Here is a tiny trained network, its code and every weight. The questions are about switching its units off for an input and a class, where a switched-off unit gives its printed mean instead of its output.

import numpy as np


def w(rows, s, z=0):
    codes = np.array(rows[::2]) - 128.0
    scale = np.full(codes.shape[1], s)
    scale[-1] = z or s
    return codes * scale


def f(y):
    return y / 2 * (1 + np.tanh(0.7978845608 * (y + 0.044715 * y**3)))


def log_softmax(a):
    a = a - a.max(-1, keepdims=True)
    return a - np.log(np.exp(a).sum(-1, keepdims=True))


def net(x, mask):
    res = np.array(x, float).reshape(1, 5) / 4 @ E
    y = f(res @ A[0][:, :-1].T + A[0][:, -1])
    res = res + np.where(mask, y, B[0][:, -1]) @ B[0][:, :-1]
    return log_softmax(res[-1] @ U[:, :-1].T + U[:, -1])


A, B = {}, {}
E = w([
[180,213,60,244,226],'x0',
[20,253,78,75,94],'x1',
[187,192,222,23,222],'x2',
[130,129,130,131,127],'x3',
[3,101,225,190,195],'x4',
],0.0052)
A[0] = w([
[33,141,238,155,209,145],'N0',
[85,66,33,212,36,108],'N1',
[167,167,79,208,181,194],'N2',
[173,177,76,219,215,114],'N3',
[63,97,44,179,52,149],'N4',
[32,229,78,79,121,187],'N5',
[39,229,84,88,102,136],'N6',
[158,190,66,205,196,154],'N7',
[5,115,186,186,211,121],'N8',
[205,9,169,155,148,114],'N9',
[203,21,144,171,149,130],'N10',
[40,223,95,91,73,110],'N11',
[174,176,67,205,210,111],'N12',
[203,39,165,178,129,127],'N13',
[112,53,179,45,46,105],'N14',
[171,204,236,42,204,139],'N15',
[34,221,87,87,110,112],'N16',
[118,159,105,149,106,254],'N17',
[244,152,29,57,65,105],'N18',
[161,180,67,221,209,131],'N19',
[220,164,11,55,77,124],'N20',
[98,32,155,36,52,105],'N21',
[207,175,228,31,212,113],'N22',
[216,27,164,160,155,108],'N23',
[100,48,162,41,55,104],'N24',
[86,59,49,210,39,122],'N25',
[92,50,28,253,39,158],'N26',
[164,176,77,197,209,93],'N27',
[253,170,49,90,34,122],'N28',
[243,170,96,33,130,143],'N29',
],0.0054,0.0076)
B[0] = w([
[69,41,130,172,146,204],'N0',
[67,191,61,88,251,168],'N1',
[115,91,171,45,108,208],'N2',
[53,161,185,50,39,169],'N3',
[140,144,123,102,213,179],'N4',
[232,106,221,142,158,220],'N5',
[234,160,242,167,166,179],'N6',
[112,124,189,52,67,185],'N7',
[56,36,154,236,101,185],'N8',
[193,222,243,150,149,163],'N9',
[211,182,232,154,164,166],'N10',
[219,196,248,167,139,163],'N11',
[52,170,200,52,56,163],'N12',
[202,168,216,160,156,161],'N13',
[35,194,188,57,65,167],'N14',
[94,134,22,109,240,206],'N15',
[216,174,231,209,176,163],'N16',
[188,28,172,38,153,254],'N17',
[18,79,187,244,134,167],'N18',
[63,137,192,52,53,177],'N19',
[57,52,183,223,145,174],'N20',
[42,208,207,47,41,170],'N21',
[53,187,42,95,238,192],'N22',
[176,234,232,167,168,158],'N23',
[42,198,189,51,34,165],'N24',
[101,186,79,78,254,172],'N25',
[108,151,125,78,239,209],'N26',
[26,225,174,68,24,148],'N27',
[29,58,188,220,142,175],'N28',
[59,73,110,162,208,183],'N29',
],0.0062)
U = w([
[59,211,154,34,1,85],'0',
[170,74,141,85,145,248],'1',
[243,234,198,199,146,59],'2',
[82,201,26,93,237,55],'3',
[42,29,136,248,102,56],'4',
[229,61,21,112,48,172],'5',
[185,246,13,222,8,1],'6',
],0.0086,0.0081)

Each question gives the input, the list of numbers given to net, and the class t.
The units are the neurons (one row each of A and B). Each row of codes is followed by its name. A weight is (code - 128) times the scale printed after its matrix; where a second scale follows, it is the last column's (A, B and U).
mask holds one flag per neuron, in row order. A switched-off neuron (its flag False) gives its mean, the last column of its row in B, instead of its output. The means were averaged over made-up inputs and are rounded, as every weight is.
A unit's drop is (log p(t) with every unit on - log p(t) with that unit switched off) / (log p(t) with every unit on - log p(t) with every unit switched off).
The circuit of an input: a set's keep is (log p(t) with only the set's units on - log p(t) with every unit switched off) / (log p(t) with every unit on - log p(t) with every unit switched off). Starting from the 12 units with the biggest drops (on a tie, the unit counted first), units are removed one at a time, each time the one whose removal leaves the highest keep (on an exact tie, the one counted first), for as long as the keep stays at least 0.8.
units of the circuit, in order: the units of the circuit, biggest drop first
most important unit: the unit with the biggest drop
top k neurons: the k neurons with the biggest drops, biggest first
drop when u is switched off: that unit's drop, to one decimal
input [4,-1,-6,-2,-4], class 3: most important unit	N1
input [-4,-4,7,0,-8], class 4: units of the circuit, in order	[N18, N28, N20]
input [-7,-8,0,5,-1], class 2: units of the circuit, in order	[N9, N23]
input [4,-8,3,-3,5], class 2: top 2 neurons	[N23, N9]
input [0,2,1,0,6], class 4: units of the circuit, in order	[N8, N0]
input [4,-3,3,2,8], class 4: top 2 neurons	[N8, N0]
input [2,-4,6,-5,-4], class 3: units of the circuit, in order	[N22, N15]
input [2,-5,8,-7,1], class 3: units of the circuit, in order	[N22, N15]
input [5,-7,-6,-1,-4], class 2: top 2 neurons	[N10, N23]
input [-5,-6,-6,-3,6], class 2: units of the circuit, in order	[N9, N10, N13]
input [-1,-5,-6,0,-1], class 3: top 4 neurons	[N1, N25, N26, N5]
input [2,2,-5,-2,-6], class 4: top 3 neurons	[N28, N20, N18]
input [-4,1,-6,5,-7], class 4: top 3 neurons	[N28, N18, N20]
input [2,3,8,-4,4], class 3: units of the circuit, in order	[N15]
input [6,-4,8,-2,8], class 3: top 2 neurons	[N22, N15]
input [-4,7,3,4,-7], class 2: drop when N5 is switched off	0.2
input [5,-2,-1,-3,-5], class 0: drop when N27 is switched off	0.2
input [7,7,-6,7,-1], class 0: drop when N3 is switched off	0.6
